[  6 -14  21 -13  -5  16  -6 -33  -2  12   6  -5   2  32 -12 -12 -31   4
  -7  18  -3   1   5   4   4   1   2 -17   8  -3  -2  13   3   0  -6  -9
  -3   5  -6  -3  -7  -1  36  -4  13   6   1   5  -5 -12   9 -13  -8   4
  13   1  -2  -2   1   5   7   2  -3   0   6  -1  19  -6   6   4   4  -6]
G td
[ 11  -2 -24   8  -6   5   0 -30  18   0  -7 -10   0   9  -1  -3 -16  -7
   2  -1  10   0  -3   6   0   4   3  12  -1 -15   6  -2  -9  -4  -1  -7
  -3   5   8  10  -5  -3   3  10   6   9  -5   1   0   3 -11  10  21  16
   9  20 -10 -15  -8   0 -22   7 -14   1  -1   4  -8   7   2  -6   9  -4]
K sf
[ 13   4 -12   2  -5  -1   4 -45  29   2  -6 -14   2  11  -8   2 -17 -11
   0   1   3   2  -1   9   5   2   2  21  -2 -28   3  -3  -7  -2  -9   0
  -2   3   8   4   0  -1   3   4   5  11  -3   3   0  -1 -14  -2  16   1
   4   4   2 -29 -12   0 -15   6 -36  -1  -3   2   0   7   6  -4   4 -11]
K sf
[  9   9 -34   2  -9  -6   7 -26  38   0  -5 -10   1  -8  -9  -9 -27 -13
   1  -2  11   8  -1   7   2  -2   6  20  -5 -12   0  -6  -8  -3   2  -6
  -4   4  11  16  -3  -1  -1  14   1   8  -8   3   1   3  -7   3  29  -1
   1   3   6 -23 -15  -6 -14  10 -39  -3  -1   2   0  13   0  10   0 -18]
K sf
[  1  -7  18  -6   3  22  -4 -18   3   8   3   0  -4  23 -10 -13 -39  -6
  -5  12  -5   5  -8   6   6  -4   5 -21   4   6  -6   7   6   0  -6 -15
   1   8   2   0 -11  -3  35  14   9   7   1   0   1 -10  -3  -4  -4   0
  13  -3   0  -3  -7   1   6   8 -15  -1  13  -4  22  -3  -1   6   0 -11]
G td
[ 15 -14  42 -17  -3   2   2 -50  -2  -5   5 -10   1  37  -6  -2 -26   1
  -3  20  -7  -1   1   4   7   0   9 -18   6   2  -4  15   1   3  -2  -3
   3   2 -11 -10   1  -2  28 -14  13   2  -6   1  -6 -13   8  -4  -5   2
  12   4   0  -7   5   3  -1   3  -9  -2   5  -1  16 -13  14   2   5   2]
G ll
[  8 -11  48  -9   1  13  -8 -22 -10   1   4  -9   0  16 -10 -10 -45  -1
  -2  13 -13   2   7   8   8  -1   3  -9   9  11  -1  14  -6   0  -9 -10
   2   8   1  -8   0  -3  32  10   7   0  -3  -3  -8 -11  -1  -1 -11   0
  16   1  -6  -3  -3  -7   4   2  -5 -10  15  -3   6  -9   8   4 -13   5]
G ll
[  8 -15  50  -5  -2  18  -5 -24  -2   0   4  -8   0  33 -10  -5 -14   8
  -3  17 -11  -2   1   2   1   2   8 -25   8  -1  -5  13   7  -2  -8  -7
   4   1  -3  -5  -5  -2  13   0   9   0   1  -3   1 -11   3  -1 -23   2
  11   3  -1  -3   1   4  15   8  -5  -2   6  -3  13 -10   2   5  -7 -13]
G td
[  3   0 -10   1   1 -24   6 -18  17   1  -7  -7   4  -2 -13  -9 -37  -8
   2   2   2   5   0   4  -1   5  -3  14  -4  -5   1  -8  -5  -2   6  -3
   5   4   8   3  -3  -4  15   1  -1   9  -4   6   1  11  -6   0  32  -1
   2  -1   6 -16   2  -1  -6  -2 -11  -3  -6  -6  -5   3  -1  -4  -2 -22]
K sf
[  8   6 -42   1  -1 -13   4 -13  19   8  -9  -6  13  -1  -7 -13 -48  -9
   4   4   5   1   0   9  -6   6  -3  18  -4  -3   0  -9   0  -3   4  -5
  -7   2  12  10  -3   6  19   3  -1   9   5  10   2   1  -3  -2  37  -5
   1   3   9 -21  -2   4  -7  -3 -25  -5 -17   4  -4   8  -4  -4  11 -23]
K Fs
[  2   1 -12   7  -3 -14  -1 -18  31   1   0  -4   5  -7 -10 -20 -28  -8
  -4  -3   4   8   1  10   0  -2   2  22   2 -14  -2  -4  -8   1  -5  -3
  -4   3   7   8 -10   1   5  15   2  10  -8  14   5  -1 -15  -2  44  -4
   5  18   5 -18  -6   2  -6   6 -21  -4  19   3  10  13  -4  -3  -8 -14]
K Fs
[  9  10 -37   3  -4   3   9 -25  35   4   0  -9  -2  -8  -9 -18 -20 -20
  -5  -2  16  16   1   7  -3  -6   0  19  -3  -1   2  -9  -2   3   7   2
  -4   1  -7   6  -4   1   0   9   1   8 -10   3   8  -7  -9  -1  47  -6
   7   4   5 -18 -12  -4 -11  10 -32  -5  -2   6  16   9  12  -4   0  -6]
K Fs
[  7   1 -17   1  -6 -17   9 -34  27   3  -3 -12   3   5  -9  -8 -25 -13
  -5  -6   9  10  -1   7  -2  -1  10  23  -4  -8  -2  -6  -2   0   7   6
  -5   9   0   8   0   1   7   0   5  13  -5   9   4  -1  -8  -2  43  -7
   4  -1  11 -16 -14  -1 -12   4 -26  -2  -8   4   2   8   5  -1   4 -13]
K Fs
[ 11 -17  21 -23  -6   8  -7 -32   2   1   2   3  14  50  -6  -5 -18   0
  -2  23  -5  -4 -23  -2   6  -2   2 -26   6   0  -6   1   1   2  -5 -12
  -2   1   1  -4   4   3  30 -15   8   2  -1  -1  -6 -16  11  -3 -19  10
   4  -4  -8 -21   7   1   0   8 -12  -1  -7   0  11 -10  12   3  14  -2]
G td
[  0 -16  32 -10  -6   5  -5 -19  -3   7   9  -2   9  27   1 -10 -28   2
  -4  19  -9   1   1   5   1   5   4 -24   3  11  -9   2   2   2  -6  -5
  -3   1 -12  -1  -6  -2  25  -6  11   3  -2   4  -5 -18  18  -4 -19   1
   5   3  -5  -1   4   4  12   1  -4  -5  10  -6  15 -12  -3   5   0 -16]
G td
[  0   8   0   6 -10   5   0  27   9   3   4  -6   5   6   7   2 -27  -1
  -5   8   7  -6   2   3   4  -1   3 -35   3 -10  -1   6   2 -11  -3 -12
   0   2   3  -6  -4  -8   6  12   9  -4   4  -2   0  -5   3  -3 -10   4
  12   3   1   1   6   1  13   7  -4   0   7  -4   6 -13  -2   4  -8 -25]
G ll
[  9   7 -33   0  -5 -13  -1 -15  23   1   4  -5   1  -6  -7  -9 -40 -14
   0   2   8  13   0   9  -4  -5   4  15   1 -18   2  -7  -4  -3  -1   0
   0   8   4   3  -8  -2  10   7   4   3  -6   4   2   5 -11   1  43  -3
   2  -2  10 -11  -5   0 -21   8 -20  -3  -3  -2  -5  11   3  -7   5  -5]
K Fs
[  8 -11  17 -10  -4   3   0 -12   7   8   3  -1   5  16 -10  -9 -37   2
  -1  14  -3   1   1   1   6  -1   7 -13   4   8  -2   7   2  -4  -3  -4
  -5  -6  -1  -6  -2   1  26  -8  14  -5   2  -1  -7  -9   8  -1  -2   0
  15   1   3   4   5   1   4   3  -6  -2   6  -1  14  -8   3   0  -3 -11]
G ll
[ 10  -9  -8 -15 -10  12   2 -16  14   4   4  -3   7  12  -6 -10 -38  -7
 -15   7   0  11   0   5   6  -3   0 -20  10   7   0   2   0   2  -9  -4
  -3   0 -10   2   1   0  26   8  12   6  -3   2   2  -9   7  -5  13   5
  12   4   0  -3  -9   1  -3  12 -15  -1   4  -2  19  -5  10  -4  -2 -13]
G ll
[  1 -13  43 -13  -2  -3   4 -33  -4  -3   2  -5   6  27   9   0 -11   6
   2  12  -2  -5   1   6   8   3   4 -30   4   7   1   4   5  -4  -6  -5
   0   6 -11  -6  -8  -1   9  -4   7  -2   0  -5  -7 -12   4   0 -29   5
  10   0  -7  -1   9  11   1   7  -7   2   8  -3  10 -15  -3   6  -1  -9]
G ll
[ 14  -6  33  -9  -2  18  -5 -36   3   1  -4  -8   0  34 -16  -8 -20   4
  -1   4  -6  -3   8   5   7   2   2 -29  10  -9   1   7   3   4   0 -10
   1   9  -3  -4  -4  -1  27   2   4   8  -2  -2  -2  -8   3   2 -22   0
  15   2  -7  -6   1   5   7   8  -7  -1   9  -7  16  -5   8   2   5  -6]
G td
[  9 -14  16 -13  -4  21  -4 -19 -11   2   2  -6   6  36  -9  -6 -19   1
  -6  12  -6  -3   3   3   8  -1  -4 -32  10  -5   2  13   5   1  -4  -8
   0  -2  -3  -3   2   0  31   5  12   6  -9   1  -3  -9   9  -3 -16   5
  12   2  -6  -6   1   4   6 -17  -5   0   7  -1  14  -9   1   6   0 -10]
G td
[  9  -9  29  -5   6  22  -6 -15 -13   4  -6  -5   4  30   3   1 -13   6
   0  13  -5   1  -2  14   7  -4   4 -34   5  -1   1  12   5  -2  -2  -5
   1   4  -3  -9  -1  -3  21  -4   6   2   0  -1  -1  -9   3  -3 -26   4
  17   1  -4   6   4   3   5   5  -2  -9  -1  -1   6 -22  -1   6  11 -11]
G ll
[  7  -4  41 -12   2  24  -4 -30  -2  -4   9  -4  -1  26 -11  -6 -17  -1
 -10  15  -9   2  -2   5   7  -3  -3 -18   7  -4   3  12   8   5  -9  -9
  -1  -1  -7   3 -10  -6  23  10  10   6  -5  -2  -4 -14  -7  -3  -3   1
  14   1  -8   0   4   2   6   1  -3   0  16   2  16  -2   4   6  -7   7]
G td
[ 14 -24  20 -14  -1  12  -7 -22  11   6   1 -18   2  30 -15  -8 -28   2
  -6  19  -2   5   2   1   7  -2   6 -33   9   4  -1   8   2  -4  -2  -6
   0  10   0  -5  -2  -1  26  -4   9   8   2   0  -4 -12   7  -3  -9   8
  23  -5   3 -11  -1  -1   5   4 -10  -1   2  -1  15 -17  11   5  -3 -11]
G ll
[  6 -13  39  -3   4  21  -4 -25  -3   6   5  -5  -3  24 -11  -9 -33   1
   4  17  -8   8   4   5   5  -4   6 -24   8   7   4  15   6  -7  -7  -4
  -3   9 -12  -2  -6  -2  35   1  14   1   2   0   3 -11   4  -6 -19  -3
  17  -1  -5  13   2   2  12   4  -5  -6  12  -7  21 -11   0   6   1 -13]
G td
[  2  -5  22 -18  -1  15 -10  -5  -8  -1   6  -1  10  31   6   3 -14   3
   2  13   0  -8  -5   5   4  -4   5 -33   7   4   0  12   2 -14  -2 -12
   4   5   1 -10  -2   0  10  -3   8   3  -3  -6  -7  -9   7  -3 -25   2
  18  -1  -6  10   7   3   3  12   2   0  14  -6   3  -2   3   3   9  -2]
G ll
[ 15   3 -54   3   1   9   3   1  29  16  -6 -10   5  -9  -1 -13 -49 -15
   2  -5  11   9   2  12   3  -4  -3  10  -1   4   3  -2  -4  -5   5  -9
   2   3  10   9 -13  -2  19  20   5   2   0   2   2  -8 -12   4  37   0
  16  -3   2  -7 -14  -7  -8   9 -35  -2  -2   1   1   1  -2  -3   7 -14]
K Fs
[ 10 -13  11 -12  -5   6   4 -29   2   4  11  -5   1  20   4 -10 -26  -5
  -4  11   2  16   9   3   2  -3   1 -18   3   8  -5   5   3   2  -5   5
   4  10 -19  -5   4  -2  17  -8   9   2  -3   1  -1 -12   7   5   6   0
  15  -2   3   2  -2  -1 -13  13  -9  -2   5  -6  15  -7   7  -2   6  -7]
G ll
[  7   9 -26   7   1 -13   0 -23  26  -6  -2  -4   5  -4 -12 -12 -37 -10
  18  -5   8  12  -2   9  -2  -3   9  26  -3  -5   1  -6 -25  -7   2  -1
  -5   4   9   7  -3  -1  13   1  13   6  -2   7   4  -1  -3   4  36  -8
  11   4  10 -13  -4  -3  -5   2 -18  -4  -4  -2  10  10   3  -9   6 -15]
K Fs
[ 10   5 -37   0   1 -21   4 -23  35   0 -10  -6  17   6 -14  -9 -47 -12
   4  10  12   0  -5   8   1  -1  10  19   0  -6  -3  -8  -7  -6   1  -2
   2   8  21   4  -9   1  13  -7   5  10  -5   2  -4   6  -5  -7  36  -2
   7  -4   6 -25   1  -3 -13   9 -22   1  -5   4  -1   7   7  -5  16 -17]
K Fs
[ 12   6 -25  -1  -6 -18   4 -49  19   0  -5 -13   4  19 -11 -12 -38  -7
   7   2   2   6   2   7  -4  -1   9  16   1  -6   6 -10  -6 -10   2  -1
  -1  13   5   3  -1   1  13  -2   6   8 -11   8  -5   1  -3   2  30  -5
   9   4  11 -15  -3  -5 -19   7 -25   0  -6  -5   3   8   7  -4  18  -8]
K Fs
[ 15  12 -26   7  -1  -3  -3 -52  24  -6  -7  -9   5  18 -14  -4 -13  -8
   2   0  12   3  -3   1   0   6   6  28  -3 -27   8  -5  -2  -9  -4  -2
   1   0  19  13  -5  -2  11  -5   2  12 -10   3   8  13 -14  -1  22  -6
   8   1   2 -24  -8   3 -24   3 -22  -7  -7   6  -8  10  12  -5  18   5]
K sf
[ 12  -8  25 -13  -2  19  -1 -32   6   0  11 -11  -2  28  -6  -4 -25  -2
  -2  15  -3   4  -2   5   6  -6   0 -29   1   2   4   1   7  -3  -1  -8
  -5   7  -7  -4  -2  -7  20   8  10  12   3  -4   0 -11   8  -2 -17   4
  15  -1 -12   1  -3   6  -1  11 -15  -1   9  -2  11 -10   6   0   5  -2]
G ll
[ 15  -2 -11   8   0   1  15 -43  33   3  -7 -11  -9 -10 -15 -14 -20 -16
   2   0   4  13  -7   3   1  -5   3  32  -3  -4   7 -13  -5   5   0   1
   1  11  -8  10  -3   4  -2   5   6   6  -8   3  10   0  -2   0  31  -4
   4  10   9 -15 -14  -2  -4  -1 -27  -2  -4  -2  16   9   7  -6  -2  -3]
K Fs
[ 12   7 -42   5   3  -2   7 -31  25   3  -2  -2  -2 -10 -16  -9 -23 -13
   3  -5   5   8  13   7  -1  -6   5  19   1  -6   4  -4  -2   0   3   0
  -1   7  -2   7  -1  -2   9   9   6  11  -2  -1   8   0   8   3  42  -4
   9  -2  11 -15  -9  -4 -12   7 -25  -2  -6  -7  10  13   7  -4   5   0]
K Fs
[ 17   0 -36   1   2  -1  -1 -33  38   1  -9  -9  11   9  -6 -13 -45 -22
   1   7  11   3  -3  12   6   6   9  21  -9 -13   4  -7  -7  -4   2  -3
 -11   2  38  15  -4   1  17   7   7   6 -10   9   1  -7 -13  -5  35 -11
   7   3   5 -39  -9  -2 -15   4 -47   0  -5   3  -4   4   3  -1  12  -4]
K sf
[  9  18 -22  -5   0  -7   1 -32  29  -1  -1  -9   8   3  -1  -3 -50 -17
   4   5   7   5  -2  10   3   1   1  17   0  -5   3  -4  -8  -2   1  -4
  -2  -1   9   8  -6  -6  13   8   7   4  -7   3   4  -2 -21  -2  43  -1
   5   2   8 -27  -5  -6 -20  12 -29  -5   6   6 -14   6   9  -4   4   8]
K Fs
[  9  -4  28  -7   4  25  -6 -25   2   3   1 -15  -5  27 -20  -2 -10   0
  -5  10 -11   0   2  -3   6  -6   4 -16   9  -7   8  13   2   3  -3  -5
   5   3  -1  -4   1   2  21   4   8   5   0  -3   4  -6   2 -15  -9   0
  13  -2  -3  -4  -6   3  16   2  -2  -4  10   0  16  -4   7   1  -1  -3]
G td
[  1 -12  18 -18   3  36  -9   0 -11  -1  -2 -10   5  34   0   0  -9   3
  -3  18  -5  -6  -9   5   7   0  -2 -44   9   3   3   8  -4  -4  -5 -10
   2  -5   5   3  -2  -5  25  15   8   3   2  -2  -4 -10   3  -2 -36  11
   9   2  -8  -2   1   2  10   7  -8  -2   8  -1   8 -14  -6   3  -1  -6]
G td

[ -7  18  -3   7  -4  -8  -3   4  10   4 -10  -4   0  15  -4   0  22  -1
  -8  -7  -1  -9  -5  -3   4   3   3  -4  32  25   2   7 -24   3  -1   0
   5   3 -12 -10  -2  -5  -5  -1  -6   3   2  -7   8   5 -19   0   5 -13
  -6  10  -1   7  -3   2 -12   3   1  11 -13  25   0  -6  -1   5   4 -18]
(90) <97>
[-15 -15   5  12  21   0 -12   4  13  -2  -5  11  -2  12  18   9   2   5
   3   4  13  26  -1  -3  13   7  -2  -6  29 -15   2  22   2   0  -2   0
   6   2  19   6  13  -5  21  -2  10  -3   5  -5  -9  -3  11   7 -19  21
  13  -7  -7  -9   9  11  21 -33  -3 -10 -15   0   5 -17  -3   3  -6  13]
(92) <91>
[ -5  12  -1  -6   7 -20  -4   7  20  10  -8 -15  -3  13   1  -2   5  -3
   3  -2  -2   5   4  -7   2   6   7  -5  42  31   2   3 -19   0  -6   0
  14   2 -12  -1  23  -1 -26   2   2   0  -4  -7   7   1 -13  13  -6 -15
   9   6   0   5  -4   9 -10 -13   6  16   3  11  -5 -23  10   9   5  -1]
(90) <97>
[ -9 -11   1   6  14  14  -3  -1   0  -2   3   8  -8   2   7   7  -9   5
   6  -7   4  18   5  -6   8  -2   2   0  12 -18   5  29 -13  -2   1   4
   1   5   2   6  27  -3  26   1  11  -7   4   3  -5  -7  16  11 -17  11
  -1  -5  -7 -14   2   3  -2 -12  20 -10  -9 -13  12  -8   2   1  -1  13]
(92) <91>
[ -9 -15   3   6  14  -1 -10   2   6 -11  14   4  -1  -7   9  12   9  -1
   2   2   5   9   3 -14  14   4   4  -1  19  -9  -4  20  13   4   2  -3
   8  -7   3   2  18  -2   1  -7  -3  -2  15  -5  -8   4   5  -3  -6   1
  31  -8   0  -3  16   5  11 -13  16 -16  14  -6   0 -10  -1   9  -3  -6]
(92) <91>
[ -3   5   1  -5   4  -7  -5  -4  -5  -5  -7   5  -4   5   2  -3  -4  -2
   5  -4  -4   4   9  -9  -3   8   5   2  11   6   2   0  -4   2   0   3
  -3   0 -10  -8  24   4   6  -3   3   0   5   1   8   3  -6   0  -3 -16
  13   1   2   3  -1  12  -3   5  17   4   2   0  -3 -11  12   4   2   2]
(90) <85>
[ -4  13  -3 -10   5 -15  -1   2   1   1 -24   8   0   9  -1 -10   1   2
  -4 -10  -1   8  12   4  -6   2   4   2   4 -17  10   1 -28  -5  -2   5
   0   7  -5  -1  35   2  -2   7  -2   1 -13  -4  -3  -3 -11   9  -2  -3
   2   8   0  11  -6   5 -27   3  -9  29   7   0   7 -21  14  -6   6   2]
(90) <97>
